Each noisy cloud is followed by the number of dimensions of the flat space through zero that it lies close to:

ruzez (9 x 4):
[[ 1.31  1.63  1.80  0.35]
 [-1.37 -2.60 -1.69  4.09]
 [-1.03 -0.58 -1.34  1.74]
 [ 0.91 -0.87  1.28 -7.46]
 [-0.40 -0.45 -0.25 -6.58]
 [ 0.13  2.73 -0.95 -4.24]
 [ 1.71  0.92  1.74 -1.25]
 [ 0.51 -0.50  0.54  0.91]
 [ 0.99  2.54  0.53  2.10]]
 : 3

nodev (9 x 4):
[[ 0.47 -2.73 -0.39  0.87]
 [-0.69  3.17  0.43 -0.77]
 [ 1.26 -7.91 -1.22  2.40]
 [-0.35  2.81  0.58 -0.75]
 [-0.33  0.83  0.10 -0.16]
 [-0.37  2.33  0.08 -0.81]
 [ 0.29 -0.34 -0.35  0.03]
 [-1.63  8.47  1.47 -2.63]
 [ 0.04 -1.53  0.01  0.19]]
 : 1

[[-0.08 -3.42  4.50  1.69]
 [ 0.47  1.00 -0.24 -0.43]
 [-1.81 -4.01  0.97  2.30]
 [ 1.10  2.18  0.47 -1.16]
 [ 2.90  1.71  5.70 -1.54]
 [ 0.66  0.99  0.83 -0.62]
 [-0.71 -0.08 -2.22  0.12]
 [-1.48 -2.73 -0.69  1.67]
 [ 2.97  1.39  6.70 -1.17]]
 : 2

[[ 2.88 -0.28  1.74  3.41]
 [ 2.14  3.01 -2.06  1.06]
 [ 1.25  4.19 -3.04  0.12]
 [-1.56 -2.21  1.57 -0.61]
 [-2.62 -3.36  1.83 -1.91]
 [ 3.26 -0.39  1.55  2.67]
 [-1.76 -2.52  1.87 -0.50]
 [ 4.88  1.46  0.64  4.25]
 [ 0.98  2.45 -1.67  0.28]]
 : 2

[[ 0.24  4.04  0.08  1.20]
 [-0.71 -5.15 -0.20  0.56]
 [-0.34  4.72  0.09  2.27]
 [-1.38 -0.63 -0.23  4.63]
 [ 0.46  4.44  0.14 -0.32]
 [ 1.06 -1.69 -0.22 -2.90]]
 : 2

[[ 1.14 -1.35 -4.04  1.07]
 [ 3.36 -1.98 -5.25  2.56]
 [-2.45  2.95  6.26  0.27]
 [-0.22  1.71  4.27  0.31]
 [-0.79 -0.25  0.81 -3.33]
 [ 1.39 -0.15 -0.59  0.64]
 [-0.25  1.41  2.49  0.40]
 [ 1.93  0.37 -0.47  2.73]
 [ 3.32 -1.23 -0.80  0.22]]
 : 3

bofi (8 x 4):
[[ 0.24 -0.68  0.29  0.00]
 [ 1.07 -5.32  3.59 -5.55]
 [ 0.02  1.47 -1.40  4.26]
 [ 0.54 -2.29  1.33 -2.05]
 [ 0.05 -1.31  1.36 -2.72]
 [ 0.70 -2.91  2.38 -2.44]
 [-0.25 -1.13  2.46 -3.82]
 [ 0.67 -2.53  1.27 -1.58]]
 : 3

Nivif (9 x 4):
[[ 3.50 -2.97  3.01 -2.19]
 [-2.20  4.85  0.79 -0.61]
 [ 2.78 -3.93  1.57 -1.12]
 [ 0.04 -0.87  3.82 -1.19]
 [ 5.52 -1.92 -0.50 -2.83]
 [ 2.15 -2.45  0.32 -0.76]
 [ 0.50 -2.18  2.25  0.42]
 [ 1.29  1.58  3.07 -1.90]
 [-1.72  0.44  0.37  1.08]]
 : 3

zat (9 x 4):
[[-0.71  1.65  1.14  1.73]
 [ 2.57  2.69  6.48 -0.34]
 [-2.00  4.07  2.59  4.55]
 [-0.85  0.62 -0.43  1.25]
 [ 2.23 -0.81  2.03 -2.44]
 [-0.39  1.47  1.68  1.72]
 [-1.40  3.16  1.96  3.29]
 [-0.11  0.87  0.69  0.77]
 [ 0.12 -3.13 -3.42 -2.32]]
 : 2

[[ 0.79  1.25 -0.75 -2.52]
 [-0.65  0.03 -0.46 -0.47]
 [ 2.85 -1.29  2.38  4.76]
 [-1.49  0.22 -0.68 -1.20]
 [-2.39 -0.99 -0.48  0.40]
 [ 1.08  2.10 -1.31 -3.85]
 [ 3.25 -1.18  2.36  4.76]
 [-4.92 -3.44  1.04  4.74]
 [ 3.12  1.27  0.39 -0.73]]
 : 2

lekip (9 x 4):
[[ 0.95  1.16  1.11  0.16]
 [ 2.89  0.31 -3.00  0.57]
 [-0.67  1.45  3.09  2.05]
 [ 3.24  0.30 -2.77 -0.79]
 [-0.50  0.61  1.54  1.37]
 [-6.81 -2.24  3.01  3.15]
 [ 5.04  2.55 -1.08  1.49]
 [-1.74 -0.78  0.45  0.05]
 [-4.03 -1.73  1.76  0.46]]
 : 3
